[  21  -36 -216  -62   49  165 -102 -313  -95  -66  278   93 -120  -61
  167 -422  633   58 -108   -8  149  -20  129  130 -242  199  322  -26
  156 -237 -103  336]  Gaz
[ 240  -13  289   60  -41  153   40 -309  124   20   90  319  228  140
  225 -155   -4 -115  671   -4  326   20   16  -20 -137 -264  492 -223
 -357  -61  -35  134]  Ligoz
[ 191 -219  -51 -104 -131   33   58  159  191 -286  113 -103  503 -303
  278 -449  145  138  605  122  248  -51  114  174 -270  -56  -95  -82
 -572 -190  -47  115]  Ligoz
[-117  -92 -104 -384 -139   42  -27  258  292 -206  172  -13  246 -413
  244 -416    9   -2  104   10  176 -109   71  313 -165   50  149   -4
 -642 -459   92  205]  Sadu
[-214  196 -104 -432  -15   65  102 -150 -146  -58  -65  -58 -328  -54
   74   52   98 -313 -422 -223  -37 -137 -123   51 -213  430  464    5
  200 -470   58  -75]  Sadu
[  17  -78    1  158  -83  -60  166  -36  133   -4  112   -8  442 -300
  333  -93 -242 -222  469  266  128   58  -98  311 -432 -141  -25  -49
 -693 -312   69   21]  Nove
[-187   99  103  -36  -22  166    8 -198  151  108   68  245  114   54
   -9   40 -183 -272  379  -69  226   -6 -157  180 -174   -1  207  144
 -246 -269   52  161]  rovib
[-155  271  -71 -330   -8   85   91  -80 -168   30  -97   46 -308   60
  -35  177  -42 -312 -525 -249    1 -132 -139   50 -207  400  325  127
  320 -384   61  -80]  tavi
[-183   52 -393    4 -184  -33  -50 -232  168  -39  507  -67   78 -358
  152 -260  -21 -168  450   14  192   77   39  466  -97  223 -186   46
 -471 -259  -29  296]  Sala
[-256  170 -185 -318  -73   59  164 -246 -173   50   13  -93 -394  -36
  104   86  -86 -369 -395 -146 -117  -63  -71  138 -186  407  399   -7
  315 -467   84 -175]  tavi
[  59  129  133 -475   11   92   42  -22 -126   50 -151   79 -346  194
  123  202  -69 -152 -319 -301   32 -104 -154 -107  -38  262  697  -52
   61 -286  110 -219]  Ligoz
[-207  240  -60 -416    9   99  120  -92 -157   19  -97   71 -393   66
   -6  136  -86 -253 -440 -277  -75 -147 -122   39 -137  314  378   29
  327 -369   73 -153]  Nove
[ -54  336   -9 -348  -30   35   65  -39 -193    0 -179   29 -250  112
   19  182 -106 -279 -574 -257   36 -135  -97  -56 -167  307  453  163
  201 -348   95 -136]  Gaz
[   9  -59 -233  -18   29  157 -107 -306  -89  -53  390   97 -213  -54
  118 -505  610  125   70    4  146   63  131  219 -123  263  314  -89
  105 -240 -144  322]  tavi
[  89  -82 -227    3  -72   38  -47  136  153 -269  230  108  341 -217
   69 -259   47  -46  415  -53  511  -80  -48  111 -207  141  -92  106
 -467 -224  -13  393]  tavi
[ -12  305   37 -232    0   40   -5 -207 -169   -5 -181    6 -179  196
   36  262   47 -308 -428 -240   87 -119 -138 -101 -201  323  437  109
  220 -254   54  -72]  tavi
[-377  204 -136 -340   22   98  181  -99 -132  -38  -63  -13 -305 -103
   65   31  -38 -337 -429 -143 -114 -169  -71  141 -247  413  131   51
  433 -453   19  -81]  tavi
[  14 -101  -70  -80   86  162 -142 -352    8   38  309  134 -146   63
  158 -370  555  126  180  -55  169   41  -14  106   13   51  474 -167
  -75 -140 -106  281]  Famid
[   6 -216 -114  166 -168  119   39 -159  153 -217   50  -71  401 -164
   -1 -470  159  -95  520  194  -49  -31   79  179 -280 -144   32  -10
 -285 -236  -39  157]  Gaz
[-179  125 -128 -388   42  122    4   86 -102  -87 -133   27 -226  -57
   12  132  -32 -107 -450 -224    8 -162  -24  -26 -150  380   81   65
  366 -280  114  -80]  tavi
[  11  -51    3 -133  176  192 -216 -284   42  -14  230  141 -113  108
  176 -361  581  152   79 -131  251  -10  -29   67    5  103  512 -119
  -40 -151 -105  284]  Famid
[-157  -42 -208  -36   85  123   14 -238  -47  -27  300    7  -91 -205
  161 -504  537  -41 -109  118   16    9   62  312 -284  108  205  -84
   52 -360  -99  260]  Ligoz
[-213  248    7 -384   44  137   82  -68 -134    1 -182  109 -269   30
  -34  148   -8 -306 -490 -233  -53 -183 -171   13 -220  296  390   51
  279 -381   88  -99]  Nove
[ -68  193  236 -467  118   90   35  -53  -54   83 -155   48 -264  144
  216  275  -72 -233 -315 -277  123 -131 -224  -92  -37  221  575  -85
   34 -251   90 -189]  Sala
[-157  198  156 -423   96   69   95  -65  -92   29 -174    7 -275   84
  159  213 -109 -217 -324 -196  -13 -136  -77  -80  -74  225  386 -118
  264 -269   56 -228]  Famid
[ 156  -93  424  -31   91   70  106 -223  116  132   29  188  162  154
  337 -167  -88  -67  899   39  192   58  -37  -14  -24 -221  584 -321
 -581  -43  -71  -57]  Sala
[-120  191   60 -374  -12   49   59 -112  -99   66  -72    8 -309   69
   92  209  -81 -272 -418 -199  -62  -81 -170   49 -146  257  421   36
   95 -383   83 -145]  Sala
[  18  -58 -194  -83   32  161 -202 -234  -49  -70  328  100  -74   41
  143 -439  483  188  -55  -86  265   13   13   77  -58  150  357   63
   29 -262  -75  349]  bop
[ -43 -105  209 -179  -88   75  122 -232  244  160  179  102  192 -163
  227 -211 -135  -59  823  106   71   58   58  260  -98 -123  355 -275
 -540 -158  -13  -28]  ruz
[-169  -38  276 -174  101  250   77  -37  317    9   12  259  276  -77
  127 -254  -72   39  655   15  167 -100  -43  244  -27 -159  100 -204
 -227 -144  -43   70]  Famid
[ 117  -77  -46  -59   76  170 -196 -322   -3  -61  237  151  -45   43
  133 -379  694   81  128 -108  205   20  -43   82 -171  120  542 -111
 -185 -187 -100  327]  Sadu
[ -65   47  -20   99  -86  168   -1 -410    6  -29   26  234  173  104
   17  -14  -56 -210  439  -80  201  -15 -142  116 -305  186  147  163
  -25 -270  -75    3]  Gaz
[ -67   17 -178  -55   62  158 -205 -437  -53   21  418   31 -151   26
  155 -502  672   44 -153  -50  234    0   23  136 -123  137  502   21
   69 -269 -142  443]  Nove
[ 124    5  270 -112   38  121   -4 -145  117   -4    3  304  221    1
  126 -169  100 -128  636  -86  295  -27 -146    3 -192  -70  462  -44
 -623 -139  -35  175]  Ligoz
[-119  312  -86 -270   12  100   12  -56 -125    8  -82  120 -224   30
  -21  239  -41 -293 -509 -283  126 -155 -173   15 -133  328  227   98
  248 -271   88   12]  Nove
[-120  -96 -237   87  -30  181   33 -139  107 -213  202  113  253 -140
  315 -389  143 -189  511   35  301  -91   52  213 -294   90   28  -48
 -213 -304  -25  361]  tavi
[ -84 -145  150 -219  -38  -13  179 -128  251  -21  241   -1   37  -73
  396 -224 -229   57  813   40   19   32   94  322  -25  -56  116 -327
 -378 -220  -89 -144]  tavi
[ -89  -14 -234 -221  -46   93 -156 -183   -6  -69  382  -65 -153 -129
  131 -488  551  149 -306   -2   96    3  125  215  -63  168  269    0
   65 -366  -92  331]  Famid
[-178  210  -82 -441   23  154   58   80 -158  -39 -155  148 -299  -33
   10   85   -6 -160 -638 -221   27 -217  -88  -64 -106  337  351  112
  359 -295  111  -47]  Gaz
[  35  -98 -184  -10   82  121 -176 -315  -16 -133  262  -19  -92  -15
  157 -452  694  144   26  -32  174    5  118   90  -96  129  292  -88
   79 -148 -115  362]  ruz
[  68  -29  -83 -117   27  130 -193 -213  -96  -87  192   26  -99   43
  105 -358  637  165  -61  -52  157   14   64   51 -150  171  339    4
   15 -220 -103  271]  ruz
[-184  275  -59 -308  -14   50   70 -143 -138   47  -63   31 -291  104
   -3  211 -154 -326 -430 -262   -5 -106 -170   50 -147  362  329  134
  264 -357   51 -152]  bop
[-145  139 -166 -359  -55   53   43  -95 -186  -89  -63 -101 -291  -43
   27   54   57 -211 -509 -172  -32 -121  -42  -32 -213  372  322   80
  285 -406   85  -73]  Sadu
[-220  176 -289 -382   -7   63  -17   33  -84  -91   -5  -47 -245 -117
  -18   18   13 -152 -569 -249   60 -151  -57   41  -75  368  195  117
  248 -379  137   67]  Nove
[-154 -146 -319 -133   31  133 -146 -146   23 -183  373  -48  -70 -156
   86 -621  659  166  -42   13   96  -23   23  259 -142  215  240   14
  -23 -386 -121  365]  rovib
[-153 -138  -74 -236  -27   94  218  178  168  -63  195   63   40 -248
  176 -442 -236   74  512   79   46  -50   48  297   20  -67  189 -196
 -352 -253   34  -23]  Gaz
[-173  252 -106 -434   15   87   76   -2 -190  -81 -149   40 -350    5
   85  121  -28 -252 -594 -228    2 -160  -87   -3 -223  428  407  125
  275 -423  120 -113]  Sala
[ -76  280  -16 -350   -4   78    0  -34 -183   66 -120   57 -333  200
  -24  241 -129 -145 -530 -264   -1 -135  -56 -111   -9  330  364  137
  403 -194   90  -79]  bop
[-144   37 -102   10   11  149   38 -198  175    1  283  124  131  -87
  128 -281  122 -232  385   13  349  -50  -62  275  -90  103  289  -59
 -216 -263  -41  374]  Ligoz
[-212  187 -107 -328   36  113   81  -32  -74   18 -105   78 -289  -59
   -1  107 -132 -226 -564 -208  -22 -134  -91   83 -109  264  244   75
  321 -343  119 -115]  Famid
[   5  122  195  141  130  206  100 -179  -29   44 -132  304  301 -132
  155  -32   76 -233  378  184  300  -26   43   56 -385 -110   43 -134
 -108 -119   56  175]  ruz
[  11  -18 -168 -121   71  169 -139 -162  -55 -117  216   97  -51  -40
  142 -456  610  165  -71  -77  198  -28   73   69 -117  145  336  -68
   54 -210  -74  322]  Nove
[ -70 -123  -46   37  124  163 -134 -369   19  -95  243   54   47  -11
  198 -444  644   89  186   15  156   -1  -23  103 -168   41  237 -127
   21 -193 -177  282]  Nove
[-146  -51 -448   19 -103  177  111   -3  125 -225  228  254  283 -366
   45 -271  -38  -54  504    8  358  -81  144  294 -241  221 -452    9
   12 -244   18  333]  Sala
[ -52 -138  -48  -27   30  115  162  216  198 -205   39  228  192 -208
  160 -294 -188  111  493  133   80  -99  207  156  -74  -44  -32 -255
  -70 -106   49  127]  Nove
[ -77 -135 -203  -80   73  184 -131 -221   41  -84  331   70  -41  -73
  133 -524  657  135  119  -10  143  -12   -9  186 -127  162  402  -63
  -57 -216 -106  372]  rovib
[-101 -109 -289  -96    6  191 -122 -213  -16  -61  314   86 -150 -101
   45 -392  442  193   64  -25   71   34  116  216  -83  170   55  -20
  175 -199  -50  242]  Ligoz
[ -67  -96 -289 -125   68  165 -254 -156   76 -109  360    2  -48  -74
    0 -566  634  226  -63  -89  220  -53    1  179   14  164  330   38
  -48 -200  -81  443]  Nove
[  12  -93  376   -9  -64  141  150   24  262 -139 -112  165  492 -375
  359 -290  132  -70  331  334   27  -61  264  146 -434 -261  -28 -238
 -236  -27  -54   -9]  ruz
[-114  -84 -273  -86   -3  137 -153 -277  -31  -45  406  -23 -172 -161
  109 -563  639  173 -149   84   50   56  207  257 -129  186  256  -50
  134 -305  -94  351]  Sadu
[ -50 -126 -356 -100  -14  165 -234 -205   -4 -146  382   30  -60 -133
   34 -540  709  145  -69  -32  150   -5   75  227 -165  307  237    2
   14 -336 -102  410]  tavi
[ -54 -116 -165 -102   53  158 -106 -147   34  -20  303  109  -81 -130
  155 -466  467  248   38   46   40   11  171  223  -69   62  147 -108
   69 -140  -77  243]  rovib
[-281  220 -149 -373   42  125  127 -121 -163   31  -94   32 -370  -66
   52  102    2 -309 -555 -188  -53 -146  -54   75 -211  398  296   65
  429 -387  110  -57]  tavi
[  70 -104   54 -141  102  127 -237 -152  124   -5  260   47  -31   44
  177 -345  582  265  114  -34  150   18   54   92   74    9  366 -171
 -152  -35  -76  323]  tavi
[  78  161  -51 -196   11   88   14  178  -73 -257  -47   84  270  -74
  128 -179   61  -94    3  -54  529 -205   10 -168 -235  166  218  106
 -126 -281   34  286]  Gaz
[-132  139  -64 -382  -38   63  104 -109 -127    9  -73   19 -312  -24
   77  208 -161 -237 -377 -208  -34  -98  -72   17 -165  337  262    3
  279 -352   78 -227]  Famid
[ 244   66  294  213  -11   51  -88 -219  173  -43  -27  100  387  136
   13 -226  165  -75  371   55  202   25 -213   -3  -16 -332  563  -50
 -584   16  -12  186]  bop
[-129  277   54 -394   45   98  100  -63 -171   18 -171  100 -366  144
   47  177 -100 -265 -492 -248   15 -156 -129  -36 -118  295  505   24
  294 -343   93 -163]  tavi
